[-4.94  2.00  0.53 -6.70  2.22]  X
[-7.06  2.80  4.23 -4.28  6.66]  S
[-6.70 -4.94  2.00  0.52  2.22]  V
[-7.06  0.71  4.23 -4.28  6.66]  F
q: [-7.06  2.80  4.23 -4.28  6.66] : S
order: [ 2.22 -6.70  0.53  2.00 -4.94] : X

[-2.68  1.94 -0.76 -1.58 -0.76 -0.85  6.34  6.74  2.84  3.60] = P
[ 6.68 -1.22 -0.99  3.12 -1.10 -1.03 -7.44 -7.64  0.04 -0.21] = A
[-9.05 -0.86  1.02 -4.11  1.13  1.16  3.23  3.60 -4.53 -4.21] = T
[-1.05  1.73 -4.68 -1.15 -5.36 -5.02  0.50  1.14  4.43  5.26] = Q
[-2.68  1.94 -0.76 -1.58 -0.76 -0.85  6.34  6.74  7.56  8.43] = Z
[-2.68  1.94 -0.76 -1.58 -0.76 -0.85  6.34  6.74  2.84  4.72] = W
[ 1.44  1.23 -6.10  0.28 -7.33 -6.81 -1.10 -0.88  5.50  6.21] = G
[-4.03 -8.66  2.89 -5.44 -3.97  1.03  1.84 -3.87  1.45  3.16] = B
[-7.30  0.48  0.32 -3.56  0.51  0.48  5.41  6.65 -0.94 -0.63] = K
[-8.66  1.84 -3.87 -5.44  1.02 -3.97  2.88  3.16  1.03  1.45] = L
[ 5.66  1.33  1.38  3.09  1.35  1.36 -0.94 -1.89  2.05  2.96] = E
order: [-7.64 -7.44 -1.22 -1.10 -1.03 -0.99 -0.21  0.04  3.12  6.68] : A
order: [-8.66 -5.44 -3.97 -3.87  1.02  1.03  1.45  1.84  2.88  3.16] : L
gone L: [ 1.45 -8.66 -3.87  2.88 -5.44  3.16  1.02 -3.97  1.84] : [1.03]

[-2.55 -2.10 -2.16 -2.74  2.59] : M
[ 3.45 -2.35  6.84  0.33  4.88] : H
[-3.80 -1.97 -2.54  4.14 -3.40] : U
[ 6.84  3.43  4.88 -2.35  0.33] : C
[ 2.37  0.93  2.38 -2.48  0.95] : J
[ 3.40  1.70  2.42 -1.20  0.18] : D
[-2.36  0.33  4.88  6.84  3.44] : Y
[ 6.84  4.88  0.33  3.44 -2.35] : R
order: [-2.36  0.33  3.44  4.88  6.84] : Y
order: [ 3.43  4.88 -2.35  0.33  6.84] : C
diff U: [-3.79 -1.97 -2.54  4.14 -3.40] : 0, [-3.80]
present: [ 2.42 -1.20  0.18] : yes
order: [ 0.33  3.44 -2.35  6.84  4.88] : R
gone J: [ 0.93 -2.48  2.38  0.95] : [2.37]
order: [ 4.88  0.33  3.44 -2.35  6.84] : R

[-0.69  1.00 -0.82 -0.64  1.37  1.78 -0.65  2.01 -1.03  2.16 -3.11] = Pepi
[-0.69  0.73 -0.82 -0.64  1.37  1.78 -0.65  2.01 -1.03  2.16 -3.11] = ren
[ 2.69 -5.19 -3.49 -1.02  3.73  3.56  1.15 -2.21 -2.88 -1.50 -1.10] = Vokur
[-0.64 -0.69 -3.11  0.73  2.16 -0.82  1.37  1.78 -0.65 -1.02  2.01] = peza
[-3.49 -2.21 -5.19  3.56  2.69 -1.50 -1.02  1.16 -2.88  3.73 -1.10] = Kimul
order: [-1.10 -3.49 -2.21 -5.19  3.56  2.69 -1.50 -1.02  1.16 -2.88  3.73] : Kimul
order: [ 2.01 -1.02 -0.65  1.78  1.37 -0.82  2.16  0.73 -3.11 -0.69 -0.64] : peza
order: [ 2.01 -1.03  2.16 -3.11 -0.69  0.73 -0.82 -0.64  1.37  1.78 -0.65] : ren
order: [ 2.16 -3.11 -0.69  1.00 -0.82 -0.64  1.37  1.78 -0.65  2.01 -1.03] : Pepi
order: [-5.19 -3.49 -2.88 -2.21 -1.50 -1.10 -1.02  1.16  2.69  3.56  3.73] : Kimul

[-1.37 -3.60 -1.19 -2.26 -4.26 -2.15 -0.84] : tomun
[ 0.13 -2.60  2.54 -0.56  2.59  7.76 -0.57] : bovo
[-0.09  7.56  1.84  2.46  4.44  1.75  0.71] : nel
[-1.37 -3.60 -1.19 -2.26 -5.22 -2.15 -0.84] : tilav
[-0.96 -3.24 -3.34 -0.89  1.73 -2.04  3.69] : dimu
[-1.63 -1.00  1.58  3.60 -0.96  5.12  6.18] : Ridut
diff nel: [-0.09  7.55  1.84  2.46  4.44  1.75  0.71] : 1, [7.56]
diff dimu: [-0.96 -3.24 -3.33 -0.89  1.73 -2.04  3.69] : 2, [-3.34]
present: [-3.59 -1.19 -2.26] : no
gone bovo: [ 2.54 -2.60  0.13  2.59 -0.56  7.76] : [-0.57]

[ 0.88 -2.38  1.11  3.09 -3.47  0.92  1.52 -0.40  0.06 -4.04  0.87 -0.35
 -2.56] = furu
[-0.60  0.97 -1.14 -2.59  3.11 -0.71 -1.09  0.25 -0.04  2.79 -1.04  0.27
  1.86] = Deme
[ 0.52 -6.20 -2.27 -2.08  3.82 -0.14  0.48 -0.45  0.09 -2.11 -2.85  0.01
 -0.60] = mem
[ 0.03  0.34  0.30  0.47 -0.66  0.09  0.10  0.00  0.00 -0.18  0.33 -0.03
 -0.18] = lel
[ 0.31  1.75  2.11  3.40 -4.69  0.72  0.77 -0.03 -0.01 -1.56  2.26 -0.25
 -1.41] = gop
[-0.30 -0.04 -0.89 -1.73  2.20 -0.43 -0.59  0.10 -0.01  1.43 -0.88  0.16
  1.03] = zem
[-0.68  6.16  1.74  1.12 -2.55 -0.07 -0.78  0.51 -0.09  2.86 -0.25 -0.17
 -1.39] = Lilur
[-0.63 -1.85 -3.13 -5.36  7.19 -1.21 -1.43  0.13 -0.01  3.11 -3.28  0.43
  2.55] = Mezup
[ 0.83 -5.39 -0.85  0.26  0.61  0.39  1.15 -0.52  0.09 -3.62 -1.35 -0.18
 -1.79] = fis
[ 0.66 -4.06 -0.54  0.40  0.24  0.34  0.94 -0.40  0.07 -2.89 -0.91 -0.15
 -1.47] = vudur
[ 0.83 -0.52  1.15  0.61 -1.35 -5.39 -3.62  0.09 -0.18  0.39 -1.79  0.25
 -0.85] = fegek
order: [-5.39 -3.62 -1.79 -1.35 -0.85 -0.52 -0.18  0.09  0.26  0.39  0.61  0.83
  1.15] : fis
q: [-0.68  6.16  1.74  1.12 -2.55 -0.07 -0.78  0.51 -0.09  2.86 -0.25 -0.17
 -1.39] : Lilur
present: [-2.89 -0.91 -0.15] : yes
diff lel: [ 0.03  0.34  0.30  0.47 -0.66  0.09  0.10  0.00  0.00 -0.18  0.32 -0.03
 -0.18] : 10, [0.33]
diff Lilur: [-0.68  6.16  1.74  1.12 -2.55 -0.07 -0.78  0.51 -0.09  2.86 -0.25 -0.16
 -1.39] : 11, [-0.17]
diff Deme: [-0.61  0.97 -1.14 -2.59  3.11 -0.71 -1.09  0.25 -0.04  2.79 -1.04  0.27
  1.86] : 0, [-0.60]

[ 3.48  0.63 -2.00 -3.47] = fil
[-1.95 -0.54  2.72 -0.18] = rukov
[-1.95 -0.54 -5.93 -0.88] = gode
[ 0.25  1.87 -1.73 -3.43] = Fuzi
[-3.43  0.25  1.86 -1.73] = fum
order: [ 1.86 -1.73 -3.43  0.25] : fum
diff fil: [ 3.48  0.64 -2.00 -3.47] : 1, [0.63]

[-0.78 -1.21 -2.40  1.31] : vuti
[ 0.58  0.78  3.37 -0.41] : Dazo
[ 0.30  1.27  0.38 -9.82] : zunoz
[-0.01 -0.95 -0.55 -0.94] : sazab
[ 0.39 -0.62  0.40  5.95] : mudo
[ 0.58 -0.42  0.78  3.37] : zusa
[ 0.18 -0.84  0.16  7.97] : doni
[2.31 0.87 4.92 0.81] : Mup
order: [ 0.78 -0.42  0.58  3.37] : zusa
gone sazab: [-0.94 -0.01 -0.55] : [-0.95]
q: [2.31 0.87 4.92 0.81] : Mup
diff sazab: [-0.01 -0.96 -0.55 -0.94] : 1, [-0.95]
gone zunoz: [ 1.27 -9.82  0.30] : [0.38]

